Below is a small trained network, with its code and all its weights. Each question gives an input and a class and asks what happens when units are switched off, that is, made to give their printed mean instead of their output.

import numpy as np


def w(rows, s, z=0):
    codes = np.array(rows[::2]) - 128.0
    scale = np.full(codes.shape[1], s)
    scale[-1] = z or s
    return codes * scale


def f(y):
    return y / 2 * (1 + np.tanh(0.7978845608 * (y + 0.044715 * y**3)))


def log_softmax(a):
    a = a - a.max(-1, keepdims=True)
    return a - np.log(np.exp(a).sum(-1, keepdims=True))


def net(x, mask):
    res = np.array(x, float).reshape(1, 6) / 4 @ E
    y = f(res @ A[0][:, :-1].T + A[0][:, -1])
    res = res + np.where(mask, y, B[0][:, -1]) @ B[0][:, :-1]
    return log_softmax(res[-1] @ U[:, :-1].T + U[:, -1])


A, B = {}, {}
E = w([
[226,73,142,90,92,112,67],'x0',
[115,133,129,71,94,252,130],'x1',
[139,68,96,69,204,132,187],'x2',
[99,72,188,167,189,147,67],'x3',
[102,70,202,100,64,99,191],'x4',
[121,114,117,138,119,128,125],'x5',
],0.012)
A[0] = w([
[181,96,121,110,100,143,80,71],'n0',
[98,100,190,114,90,125,148,59],'n1',
[118,161,54,146,174,153,95,90],'n2',
[135,74,92,75,208,150,198,89],'n3',
[42,151,113,137,146,135,145,52],'n4',
[102,103,172,140,176,157,87,76],'n5',
[41,160,105,143,144,143,161,111],'n6',
[196,87,124,143,118,152,138,54],'n7',
[177,117,118,120,121,118,88,100],'n8',
[161,160,100,143,161,155,88,27],'n9',
[152,172,51,90,65,94,191,81],'n10',
[151,144,77,143,139,164,85,104],'n11',
[127,117,121,114,147,135,142,64],'n12',
[101,97,162,138,156,140,97,49],'n13',
[130,137,112,183,162,57,154,2],'n14',
[140,165,146,170,90,144,136,81],'n15',
[113,93,204,160,166,147,117,94],'n16',
[140,147,146,112,130,180,127,77],'n17',
[97,84,155,119,102,128,159,12],'n18',
[106,93,181,104,64,117,167,115],'n19',
[100,128,124,101,98,254,130,25],'n20',
[104,189,180,169,59,143,74,57],'n21',
[190,100,125,88,100,109,76,95],'n22',
],0.014,0.0045)
B[0] = w([
[99,154,170,73,109,151,144,199],'n0',
[90,208,62,142,204,79,187,196],'n1',
[92,171,106,123,180,95,166,226],'n2',
[121,89,53,75,48,63,38,250],'n3',
[87,123,176,54,93,188,157,208],'n4',
[200,152,72,152,130,214,112,195],'n5',
[53,149,238,22,92,211,113,237],'n6',
[74,127,167,84,94,139,122,166],'n7',
[108,127,167,96,105,132,173,186],'n8',
[114,177,78,123,180,88,201,187],'n9',
[238,109,103,220,139,250,103,232],'n10',
[104,216,90,139,189,88,193,200],'n11',
[133,128,119,113,119,115,110,138],'n12',
[178,125,102,169,135,195,121,173],'n13',
[126,33,247,197,126,78,119,205],'n14',
[121,58,82,114,113,135,65,173],'n15',
[210,138,104,158,130,197,116,209],'n16',
[170,113,161,150,124,70,131,164],'n17',
[94,141,85,126,154,95,173,170],'n18',
[98,191,67,147,217,108,194,222],'n19',
[170,43,234,254,157,17,104,239],'n20',
[139,89,32,48,36,65,83,240],'n21',
[54,127,241,79,94,189,180,223],'n22',
],0.0087,0.012)
U = w([
[83,126,223,53,101,188,156,126],'0',
[110,176,61,147,204,60,214,94],'1',
[171,59,241,235,138,21,107,254],'2',
[226,117,78,186,127,255,108,146],'3',
[129,79,30,53,65,50,27,48],'4',
],0.0099,0.0027)

Each question gives the input, the list of numbers given to net, and the class t.
The units are the neurons (one row each of A and B). Each row of codes is followed by its name. A weight is (code - 128) times the scale printed after its matrix; where a second scale follows, it is the last column's (A, B and U).
mask holds one flag per neuron, in row order. A switched-off neuron (its flag False) gives its mean, the last column of its row in B, instead of its output. The means were averaged over made-up inputs and are rounded, as every weight is.
A unit's drop is (log p(t) with every unit on - log p(t) with that unit switched off) / (log p(t) with every unit on - log p(t) with every unit switched off).
The circuit of an input: a set's keep is (log p(t) with only the set's units on - log p(t) with every unit switched off) / (log p(t) with every unit on - log p(t) with every unit switched off). Starting from the 12 units with the biggest drops (on a tie, the unit counted first), units are removed one at a time, each time the one whose removal leaves the highest keep (on an exact tie, the one counted first), for as long as the keep stays at least 0.8.
units of the circuit, in order: the units of the circuit, biggest drop first
k most important neurons: the k neurons with the biggest drops, biggest first
drop of u: that unit's drop, to one decimal
input [7,-2,-4,6,5,2], class 0: units of the circuit, in order	(n22)
input [6,-6,-6,1,-3,6], class 0: units of the circuit, in order	(n22 n20)
input [5,5,-3,-6,-1,3], class 3: 2 most important neurons	(n10 n6)
input [-3,-2,8,6,-7,-3], class 4: 4 most important neurons	(n3 n19 n1 n10)
input [5,-6,-3,-8,6,2], class 3: 2 most important neurons	(n10 n20)
input [7,6,8,5,-3,6], class 4: 2 most important neurons	(n3 n6)
input [-7,4,-8,-7,7,4], class 4: 2 most important neurons	(n21 n15)
input [0,-8,7,-2,2,3], class 2: 2 most important neurons	(n14 n21)
input [0,8,-4,3,-8,5], class 1: 2 most important neurons	(n11 n9)
input [-5,-7,-3,0,-6,-3], class 2: 3 most important neurons	(n14 n19 n1)
input [7,-2,7,-6,2,-6], class 0: 2 most important neurons	(n22 n21)
input [-6,-5,-4,6,5,3], class 0: 4 most important neurons	(n20 n6 n10 n4)
input [4,4,6,-7,7,-5], class 1: 3 most important neurons	(n19 n1 n18)
input [2,8,8,-2,6,-7], class 2: units of the circuit, in order	(n20)
input [-4,-3,-7,0,7,5], class 1: drop of n1	1.1
input [7,-4,3,-5,-4,-3], class 0: drop of n22	0.3
input [4,-4,6,8,-5,-6], class 3: drop of n12	0.0
